[[138 136 135 134 123  99]
 [152 138 144 138 142  99]]
|
[[152 138 144 138 142  99]
 [138 136 135 134 123  99]]

[[138 109 143]
 [116 143 120]
 [152 118 122]
 [143 115 122]
 [146 136 119]]
|
[[152 118 122]
 [146 136 119]
 [143 115 122]
 [138 109 143]
 [116 143 120]]

[[122 111 106 118 116 129 132]
 [116 123 127 108 124 112 131]
 [112 116 119 109 124 109 123]
 [115 126 132 114 126 107 126]
 [106 108 112  99 123 103 122]
 [121 130 137 117 130 114 130]]
|
[[122 111 106 118 116 129 132]
 [121 130 137 117 130 114 130]
 [116 123 127 108 124 112 131]
 [115 126 132 114 126 107 126]
 [112 116 119 109 124 109 123]
 [106 108 112  99 123 103 122]]

[[132 135]
 [129 117]
 [137 139]
 [157 148]
 [128 129]]
|
[[157 148]
 [137 139]
 [132 135]
 [129 117]
 [128 129]]

[[127 127 136 125 141 125 124 130 126 127 121 124 119 128 129]
 [151 123 123 125 137 124 125 124 124 125 138 128 150 136 137]
 [133 122 115 126 127 123 126 120 124 122 156 128 138 136 135]]
|
[[151 123 123 125 137 124 125 124 124 125 138 128 150 136 137]
 [133 122 115 126 127 123 126 120 124 122 156 128 138 136 135]
 [127 127 136 125 141 125 124 130 126 127 121 124 119 128 129]]

[[109 153 141 135 145 142]
 [129 113 111 145 123 136]
 [139 151 127 143 140 102]
 [131 136 126 125 145 119]
 [135 127 102 148 111 109]
 [148 152 112 139 149 114]]
|
[[148 152 112 139 149 114]
 [139 151 127 143 140 102]
 [135 127 102 148 111 109]
 [131 136 126 125 145 119]
 [129 113 111 145 123 136]
 [109 153 141 135 145 142]]

[[131 144 134 123 144]
 [114 115 137 129 132]
 [110 116  99 128 132]
 [125 123 116 124 131]
 [129 121 123 130 128]
 [124 156 141 124 136]
 [117 111 132 114 143]
 [118 119 139 117 136]
 [123 128 132 103 123]
 [133 140 126 123 124]]
|
[[133 140 126 123 124]
 [131 144 134 123 144]
 [129 121 123 130 128]
 [125 123 116 124 131]
 [124 156 141 124 136]
 [123 128 132 103 123]
 [118 119 139 117 136]
 [117 111 132 114 143]
 [114 115 137 129 132]
 [110 116  99 128 132]]

[[126 118 133 132 122 127 129 128 131 126 130 130]
 [128 130 107 143  99 123 118 138 137 140 122 144]]
|
[[128 130 107 143  99 123 118 138 137 140 122 144]
 [126 118 133 132 122 127 129 128 131 126 130 130]]

[[104 120 137 131 143]
 [146 117 120 132 144]
 [112 132 138 130 158]
 [121 118 137 127 105]
 [128 128 129 123 119]
 [139 127 135 124 114]]
|
[[146 117 120 132 144]
 [139 127 135 124 114]
 [128 128 129 123 119]
 [121 118 137 127 105]
 [112 132 138 130 158]
 [104 120 137 131 143]]
---
[[146 113 125 110 113]
 [144 147 112 151 108]]
|
[[144 147 112 151 108]
 [146 113 125 110 113]]

[[140 132 137 149 121 118 136 131]
 [144 131 138 154 144 121 106 130]
 [147 134 147 139 150 120 118 136]
 [123 135 132 129 131 122 138 117]
 [136 142 130 124 131 120 123 122]
 [141 115 135 128 140 146 131 113]
 [127 130 142 139 134 120 118 134]]
|
[[136 142 130 124 131 120 123 122]
 [123 135 132 129 131 122 138 117]
 [141 115 135 128 140 146 131 113]
 [140 132 137 149 121 118 136 131]
 [144 131 138 154 144 121 106 130]
 [127 130 142 139 134 120 118 134]
 [147 134 147 139 150 120 118 136]]

[[134 109 126 134 139]
 [142 106 109 136 130]]
|
[[142 106 109 136 130]
 [134 109 126 134 139]]

[[146 134 138 152 128]
 [110 149 113 139 149]
 [121 144 125 132 112]]
|
[[110 149 113 139 149]
 [121 144 125 132 112]
 [146 134 138 152 128]]

[[127 128 136]
 [119 106 115]
 [135 144 146]
 [129 133 107]
 [130 127 124]]
|
[[129 133 107]
 [119 106 115]
 [130 127 124]
 [127 128 136]
 [135 144 146]]

[[117 129 129 127 126 126 151 126 132 115 120 137 120 139 124 123]
 [129 119 122 144 134 111 116 117 133 131 136 121 129 124 125 133]]
|
[[129 119 122 144 134 111 116 117 133 131 136 121 129 124 125 133]
 [117 129 129 127 126 126 151 126 132 115 120 137 120 139 124 123]]

[[116 130 139 149 126 134 135 143 138 125 130 151 135]
 [142 119 127 143 123 121 133 128 122 148 119 123 134]
 [124 121 121 125 125 129 130 119 127 107 120 130  99]]
|
[[124 121 121 125 125 129 130 119 127 107 120 130  99]
 [142 119 127 143 123 121 133 128 122 148 119 123 134]
 [116 130 139 149 126 134 135 143 138 125 130 151 135]]

[[155 108 125 153 153 124 152 101 122 100 107 114 117 105 108 128]
 [134 139 114 125 132 123 119 143 109 112 120 105 119 151 128 113]
 [115 122 144 148 108 109 105 117 125 121 144 121 111 129 118 140]
 [149 115 115 121 108 154 141 150  99 141 115 120 127 138 102 123]
 [100 154 131 122 144 116 134 148 142 143 140 100 108 102 125 110]
 [108 142 124 125 106 156 152  99 128 144 141 124 114 148 117 117]]
|
[[134 139 114 125 132 123 119 143 109 112 120 105 119 151 128 113]
 [149 115 115 121 108 154 141 150  99 141 115 120 127 138 102 123]
 [108 142 124 125 106 156 152  99 128 144 141 124 114 148 117 117]
 [155 108 125 153 153 124 152 101 122 100 107 114 117 105 108 128]
 [100 154 131 122 144 116 134 148 142 143 140 100 108 102 125 110]
 [115 122 144 148 108 109 105 117 125 121 144 121 111 129 118 140]]

[[126 141 130 123 123]
 [131 117 126 132 131]
 [145 127 113 124 123]
 [143 130 115 123 123]
 [128 107 128 136 136]
 [149 129 109 122 121]
 [126 141 129 123 123]]
|
[[149 129 109 122 121]
 [145 127 113 124 123]
 [143 130 115 123 123]
 [131 117 126 132 131]
 [128 107 128 136 136]
 [126 141 129 123 123]
 [126 141 130 123 123]]
